Below is a small trained network, with its code and all its weights. Each question gives an input and a target symbol and asks what happens when units are switched off, that is, made to give their printed mean instead of their output.

import numpy as np


def w(rows, s, z=0):
    codes = np.array(rows[::2]) - 128.0
    scale = np.full(codes.shape[1], s)
    scale[-1] = z or s
    return codes * scale


def f(y):
    return y / 2 * (1 + np.tanh(0.7978845608 * (y + 0.044715 * y**3)))


def softmax(a):
    e = np.exp(a - a.max(-1, keepdims=True))
    return e / e.sum(-1, keepdims=True)


def log_softmax(a):
    a = a - a.max(-1, keepdims=True)
    return a - np.log(np.exp(a).sum(-1, keepdims=True))


def net(x, mask):
    ids = ['ΛΩαγζθμξστψ'.index(c) for c in x.split()]
    T = len(ids)
    res = E[ids] + P[:T]
    r = res
    for j in range(3):
        rows = slice(3 * j, 3 * j + 3)
        q, k, v = (r @ M[0][rows].T for M in (Q, K, V))
        z = softmax(np.where(np.tri(T) > 0, q @ k.T / 3**0.5, -1e9)) @ v
        o = O[0][rows]
        res = res + np.where(mask[j], z, o[:, -1]) @ o[:, :-1]
    y = f(res @ A[0][:, :-1].T + A[0][:, -1])
    res = res + np.where(mask[3:15], y, B[0][:, -1]) @ B[0][:, :-1]
    return log_softmax(res[-1] @ U[:, :-1].T + U[:, -1])


Q, K, V, O, A, B = {}, {}, {}, {}, {}, {}
E = w([
[55,115,199,47],'Λ',
[179,183,40,132],'Ω',
[79,143,118,92],'α',
[237,121,41,100],'γ',
[122,144,163,116],'ζ',
[119,178,104,52],'θ',
[167,157,145,93],'μ',
[109,33,171,49],'ξ',
[164,3,79,192],'σ',
[244,66,134,172],'τ',
[177,250,184,80],'ψ',
],0.013)
P = w([
[72,133,96,193],'0',
[183,81,2,89],'1',
[180,91,38,88],'2',
[177,69,71,104],'3',
[178,65,94,96],'4',
[158,67,139,84],'5',
],0.0091)
Q[0] = w([
[103,122,124,114],'H0',
[224,96,103,3],'H0',
[141,141,142,173],'H0',
[112,118,96,162],'H1',
[152,123,146,84],'H1',
[123,198,166,156],'H1',
[79,160,147,188],'H2',
[135,106,137,110],'H2',
[129,124,128,123],'H2',
],0.022)
K[0] = w([
[131,127,118,138],'H0',
[84,170,148,254],'H0',
[129,127,143,107],'H0',
[156,146,119,114],'H1',
[125,101,155,142],'H1',
[76,187,83,110],'H1',
[132,73,71,100],'H2',
[128,128,151,148],'H2',
[127,130,133,129],'H2',
],0.024)
V[0] = w([
[255,95,153,136],'H0',
[169,184,75,20],'H0',
[107,164,42,210],'H0',
[46,193,28,114],'H1',
[148,79,101,217],'H1',
[214,197,144,170],'H1',
[118,31,25,93],'H2',
[197,169,114,71],'H2',
[137,119,111,78],'H2',
],0.016)
O[0] = w([
[247,150,131,89,93],'H0',
[111,39,171,57,90],'H0',
[109,126,198,217,198],'H0',
[79,33,178,127,54],'H1',
[184,170,178,163,182],'H1',
[80,172,212,83,12],'H1',
[219,48,85,139,242],'H2',
[101,52,160,73,114],'H2',
[125,108,101,122,147],'H2',
],0.015,0.011)
A[0] = w([
[50,162,103,147,86],'N0',
[121,139,130,118,254],'N1',
[100,103,124,181,138],'N2',
[41,187,68,67,117],'N3',
[79,207,105,2,94],'N4',
[90,155,139,98,98],'N5',
[88,135,189,38,170],'N6',
[138,160,119,175,118],'N7',
[167,71,184,56,103],'N8',
[183,90,155,107,34],'N9',
[98,79,80,135,135],'N10',
[131,115,70,86,89],'N11',
],0.0096,0.0061)
B[0] = w([
[98,247,155,149,148],'N0',
[223,88,148,78,136],'N1',
[134,143,70,76,206],'N2',
[252,132,147,65,131],'N3',
[157,56,85,169,131],'N4',
[90,191,130,194,128],'N5',
[202,48,119,67,143],'N6',
[72,62,158,61,227],'N7',
[110,254,101,191,160],'N8',
[5,182,51,183,176],'N9',
[31,91,160,36,247],'N10',
[147,193,184,158,216],'N11',
],0.0096,0.015)
U = w([
[112,179,66,91,1],'Λ',
[127,58,127,199,184],'Ω',
[73,150,75,152,139],'α',
[107,153,54,218,22],'γ',
[104,170,91,145,124],'ζ',
[109,99,100,115,82],'θ',
[133,121,101,131,123],'μ',
[142,112,2,132,211],'ξ',
[172,98,71,234,54],'σ',
[167,176,113,152,164],'τ',
[145,119,121,87,131],'ψ',
],0.0062,0.007)

Each question gives the input, a string of symbols that net reads in full, and the target symbol t.
The units are the heads (3 rows each of Q, K, V and O) and the neurons (one row each of A and B). Each row of codes is followed by its name. A weight is (code - 128) times the scale printed after its matrix; where a second scale follows, it is the last column's (O, A, B and U).
mask holds one flag per unit, heads first, then neurons. A switched-off unit (its flag False) gives its mean, the last column of its rows in O or B, instead of its output. The means were averaged over made-up inputs and are rounded, as every weight is.
A unit's drop is (log p(t) with every unit on - log p(t) with that unit switched off) / (log p(t) with every unit on - log p(t) with every unit switched off).
The circuit of an input: a set's keep is (log p(t) with only the set's units on - log p(t) with every unit switched off) / (log p(t) with every unit on - log p(t) with every unit switched off). Starting from the 12 units with the biggest drops (on a tie, the unit counted first), units are removed one at a time, each time the one whose removal leaves the highest keep (on an exact tie, the one counted first), for as long as the keep stays at least 0.8.
units of the circuit, in order: the units of the circuit, biggest drop first
most important unit: the unit with the biggest drop
which heads matter: for each layer, one digit per head in row order, 1 if its drop is at least 0.15 and else 0, layers parted by /
drop of u: that unit's drop, to one decimal
input σ γ ζ, target σ: units of the circuit, in order -> [N10, H0]
input ξ τ Ω, target τ: which heads matter -> 010
input Ω Ω α, target Ω: which heads matter -> 100
input γ τ Ω Ω, target γ: most important unit -> N9
input σ Ω α, target σ: units of the circuit, in order -> [H2, H0]
input τ ξ ξ ξ τ Ω, target τ: which heads matter -> 110
input τ ξ Λ, target τ: units of the circuit, in order -> [H1, H0]
input α ξ Λ Ω, target α: units of the circuit, in order -> [H0, N10, H1]
input γ α ξ, target γ: units of the circuit, in order -> [H0, N8, N9, H2]
input θ Ω α, target θ: which heads matter -> 110
input Ω α ξ ζ γ, target Ω: which heads matter -> 100
input Ω σ ξ σ α, target σ: which heads matter -> 010
input Ω τ ξ σ, target Ω: which heads matter -> 100
input τ ξ ψ, target τ: which heads matter -> 100
input α θ τ γ, target τ: units of the circuit, in order -> [H1]
input Ω τ Ω θ, target τ: which heads matter -> 010
input τ τ α, target τ: units of the circuit, in order -> [H1, H0]
input α Ω ξ, target α: which heads matter -> 101
input τ ξ ξ, target τ: which heads matter -> 110
input Ω μ Ω ξ μ, target Ω: which heads matter -> 100
input ψ σ ζ, target ψ: units of the circuit, in order -> [H2, H0, N3]
input σ Ω γ α γ ζ, target σ: units of the circuit, in order -> [H0]
input σ σ α τ ξ γ, target σ: which heads matter -> 101
input Ω σ Ω ξ, target Ω: which heads matter -> 100
input ξ ξ τ τ τ Λ, target τ: units of the circuit, in order -> [H1, N10]
input τ α Ω α ξ μ, target τ: drop of N10 -> 0.2
input Ω ξ Λ, target Ω: drop of H0 -> 0.8
